Here is a tiny trained network, its code and every weight. The questions are about switching its units off for an input and a target symbol, where a switched-off unit gives its printed mean instead of its output.

import numpy as np


def w(rows, s, z=0):
    codes = np.array(rows[::2]) - 128.0
    scale = np.full(codes.shape[1], s)
    scale[-1] = z or s
    return codes * scale


def norm(h):
    return h / np.sqrt((h * h).mean(-1, keepdims=True) + 1e-5)


def f(y):
    return y / 2 * (1 + np.tanh(0.7978845608 * (y + 0.044715 * y**3)))


def softmax(a):
    e = np.exp(a - a.max(-1, keepdims=True))
    return e / e.sum(-1, keepdims=True)


def log_softmax(a):
    a = a - a.max(-1, keepdims=True)
    return a - np.log(np.exp(a).sum(-1, keepdims=True))


def net(x, mask):
    ids = ['βγδεζηλμξστφψ'.index(c) for c in x.split()]
    T = len(ids)
    res = E[ids] + P[:T]
    u = 0
    for l in range(2):
        q, k, v = (norm(res) @ M[l].T for M in (Q, K, V))
        z = softmax(np.where(np.tri(T) > 0, q @ k.T / 4**0.5, -1e9)) @ v
        res = res + np.where(mask[u], z, O[l][:, -1]) @ O[l][:, :-1]
        u += 1
        y = f(norm(res) @ A[l][:, :-1].T + A[l][:, -1])
        res = res + np.where(mask[u : u + 4], y, B[l][:, -1]) @ B[l][:, :-1]
        u += 4
    return log_softmax(norm(res)[-1] @ U[:, :-1].T + U[:, -1])


Q, K, V, O, A, B = {}, {}, {}, {}, {}, {}
E = w([
[133,128,167,156,133,70,146,145,94],'β',
[101,108,191,151,135,76,146,171,91],'γ',
[47,161,138,147,110,111,114,59,160],'δ',
[95,84,67,164,132,96,72,157,181],'ε',
[106,143,160,120,187,172,86,159,123],'ζ',
[190,75,144,6,207,152,143,114,170],'η',
[129,132,143,161,125,75,120,170,70],'λ',
[53,125,124,132,90,108,104,117,139],'μ',
[117,106,179,131,78,132,54,134,136],'ξ',
[160,147,161,48,186,72,157,114,78],'σ',
[165,171,115,161,157,158,33,190,89],'τ',
[106,139,112,146,155,106,111,23,174],'φ',
[159,28,149,166,98,59,130,132,92],'ψ',
],0.02)
P = w([
[165,161,110,39,179,2,101,133,129],'0',
[139,155,134,162,175,48,106,115,120],'1',
[137,136,121,187,161,83,92,131,77],'2',
[133,123,113,200,150,115,104,114,52],'3',
[124,98,99,189,143,144,112,134,34],'4',
[101,66,88,179,130,163,137,133,33],'5',
[88,41,85,181,124,176,163,117,40],'6',
[94,25,81,205,112,170,134,143,49],'7',
],0.0082)
Q[0] = w([
[77,175,180,92,99,162,234,98,84],'L0H0',
[180,147,84,78,2,153,178,120,248],'L0H0',
[213,177,181,184,102,112,125,173,128],'L0H0',
[58,52,11,127,180,116,232,83,26],'L0H0',
],0.0063)
K[0] = w([
[104,81,105,143,205,66,135,170,168],'L0H0',
[137,97,119,56,81,67,102,109,240],'L0H0',
[135,183,164,135,106,90,88,122,163],'L0H0',
[132,70,2,120,152,163,228,147,75],'L0H0',
],0.0085)
V[0] = w([
[226,105,91,114,206,157,184,158,135],'L0H0',
[70,64,9,130,127,101,96,174,253],'L0H0',
[187,110,147,125,80,134,136,169,121],'L0H0',
[121,140,95,141,91,188,170,97,161],'L0H0',
],0.0064)
O[0] = w([
[125,123,143,217,147,107,72,160,139,51],'L0H0',
[254,161,122,213,140,138,96,78,122,66],'L0H0',
[121,63,135,146,77,157,116,118,104,141],'L0H0',
[71,76,123,150,133,231,164,147,130,2],'L0H0',
],0.0094,0.0073)
A[0] = w([
[155,117,133,132,78,200,64,144,103,178],'L0N0',
[81,150,2,79,131,124,23,124,109,223],'L0N1',
[114,141,130,153,196,171,86,139,138,1],'L0N2',
[132,182,134,72,180,170,6,64,188,153],'L0N3',
],0.0061,0.0022)
B[0] = w([
[143,125,173,57,136,127,63,93,165,160],'L0N0',
[97,141,195,201,86,162,192,33,209,254],'L0N1',
[118,58,212,10,8,76,97,145,159,106],'L0N2',
[166,65,195,175,101,254,140,135,165,188],'L0N3',
],0.0072,0.0044)
Q[1] = w([
[66,180,109,133,133,77,158,73,176],'L1H0',
[60,65,173,166,76,136,60,29,153],'L1H0',
[125,163,75,162,211,70,216,101,114],'L1H0',
[125,176,2,133,177,87,222,197,67],'L1H0',
],0.0098)
K[1] = w([
[68,157,155,104,123,135,92,151,112],'L1H0',
[96,44,115,138,132,132,129,90,106],'L1H0',
[89,150,221,76,86,110,168,161,141],'L1H0',
[136,248,127,100,91,87,139,157,131],'L1H0',
],0.013)
V[1] = w([
[110,138,166,180,174,28,153,61,107],'L1H0',
[114,131,58,214,92,98,101,123,171],'L1H0',
[225,29,165,117,216,148,203,92,107],'L1H0',
[65,179,91,110,172,207,165,121,254],'L1H0',
],0.0084)
O[1] = w([
[15,118,135,164,170,157,121,127,60,226],'L1H0',
[167,254,254,159,52,221,135,112,104,120],'L1H0',
[101,55,118,28,202,180,203,233,42,143],'L1H0',
[141,126,176,89,25,34,118,193,151,6],'L1H0',
],0.0085,0.012)
A[1] = w([
[129,168,134,149,109,111,100,87,109,222],'L1N0',
[128,89,79,170,158,6,164,106,67,92],'L1N1',
[160,193,125,150,82,152,175,71,148,1],'L1N2',
[93,136,142,106,119,76,160,122,32,212],'L1N3',
],0.011,0.003)
B[1] = w([
[199,69,100,55,153,98,122,163,95,187],'L1N0',
[170,211,245,225,113,53,206,213,100,255],'L1N1',
[123,123,35,152,47,236,170,223,255,145],'L1N2',
[200,131,27,230,127,101,85,175,84,246],'L1N3',
],0.0086,0.0097)
U = w([
[216,159,145,144,127,32,167,128,83,184],'β',
[78,41,174,176,84,144,80,170,30,4],'γ',
[162,46,2,91,119,192,181,217,130,244],'δ',
[125,160,73,71,92,148,189,142,157,255],'ε',
[152,32,102,128,110,99,85,23,129,112],'ζ',
[83,113,105,124,104,151,122,129,148,76],'η',
[155,127,171,116,127,173,208,113,164,109],'λ',
[32,109,162,118,157,125,53,178,197,65],'μ',
[130,69,37,158,143,137,208,103,214,66],'ξ',
[96,107,98,132,100,159,123,133,151,69],'σ',
[223,132,37,157,135,223,39,177,163,61],'τ',
[134,154,209,87,57,211,159,144,117,193],'φ',
[51,158,67,106,207,248,72,106,89,29],'ψ',
],0.0073,0.0033)

Each question gives the input, a string of symbols that net reads in full, and the target symbol t.
The units are the heads (4 rows each of Q, K, V and O) and the neurons (one row each of A and B). Each row of codes is followed by its name. A weight is (code - 128) times the scale printed after its matrix; where a second scale follows, it is the last column's (O, A, B and U).
mask holds one flag per unit, layer by layer, with each layer's heads first. A switched-off unit (its flag False) gives its mean, the last column of its rows in O or B, instead of its output. The means were averaged over made-up inputs and are rounded, as every weight is.
A unit's drop is (log p(t) with every unit on - log p(t) with that unit switched off) / (log p(t) with every unit on - log p(t) with every unit switched off).
The circuit of an input: a set's keep is (log p(t) with only the set's units on - log p(t) with every unit switched off) / (log p(t) with every unit on - log p(t) with every unit switched off). Starting from all 10 units, units are removed one at a time, each time the one whose removal leaves the highest keep (on an exact tie, the one counted first), for as long as the keep stays at least 0.8.
circuit, biggest first: the units of the circuit, biggest drop first
most important unit: the unit with the biggest drop
k most important neurons: the k neurons with the biggest drops, biggest first
drop when u is switched off: that unit's drop, to one decimal
input η γ β τ, target δ: most important unit : L1H0
input δ ψ β ψ μ, target ψ: circuit, biggest first : (L1N1, L1H0)
input ζ ψ μ, target ψ: circuit, biggest first : (L0H0, L1N1, L1H0)
input ξ ξ ξ δ, target ξ: circuit, biggest first : (L1H0, L0H0, L1N2)
input ξ β ψ ψ τ, target ψ: circuit, biggest first : (L1N1, L1H0, L1N3)
input φ ε ε, target τ: circuit, biggest first : (L0H0, L1N1, L1H0)
input ξ ε ε μ σ ψ ψ δ, target ψ: circuit, biggest first : (L1H0, L1N1)
input β ε λ λ ξ ξ ξ, target φ: 4 most important neurons : (L0N0, L0N3, L1N3, L1N2)
input λ γ φ σ ε λ τ, target φ: circuit, biggest first : (L1H0, L0N1)
input γ ε ε, target τ: circuit, biggest first : (L0H0, L1H0, L0N3, L1N1)
input ζ γ λ ζ δ, target β: 3 most important neurons : (L0N2, L0N3, L1N1)
input δ ψ φ, target ψ: circuit, biggest first : (L1N1, L1H0)
input β ξ ξ β δ τ ψ φ, target ψ: circuit, biggest first : (L1H0, L1N1)
input λ μ ξ ξ ζ ζ, target μ: circuit, biggest first : (L1H0, L0H0, L1N3)
input γ λ β ξ ε ξ, target φ: most important unit : L1H0
input γ φ ξ γ τ, target γ: 2 most important neurons : (L1N1, L0N1)
input ξ η ζ, target δ: 2 most important neurons : (L0N3, L1N1)
input σ ξ ε, target ξ: 2 most important neurons : (L0N1, L1N1)
input β τ φ ψ ε, target ψ: 2 most important neurons : (L1N1, L1N3)
input ξ δ ε ε ξ ξ ξ γ, target β: most important neuron : (L1N1)
input η η ξ γ ξ ξ τ, target δ: 2 most important neurons : (L0N3, L1N1)
input ξ ψ ξ, target ψ: drop when L1H0 is switched off : 0.3
input μ ξ ξ μ, target ξ: drop when L0H0 is switched off : 0.4
input ζ ξ γ ζ, target μ: drop when L1N1 is switched off : 0.2
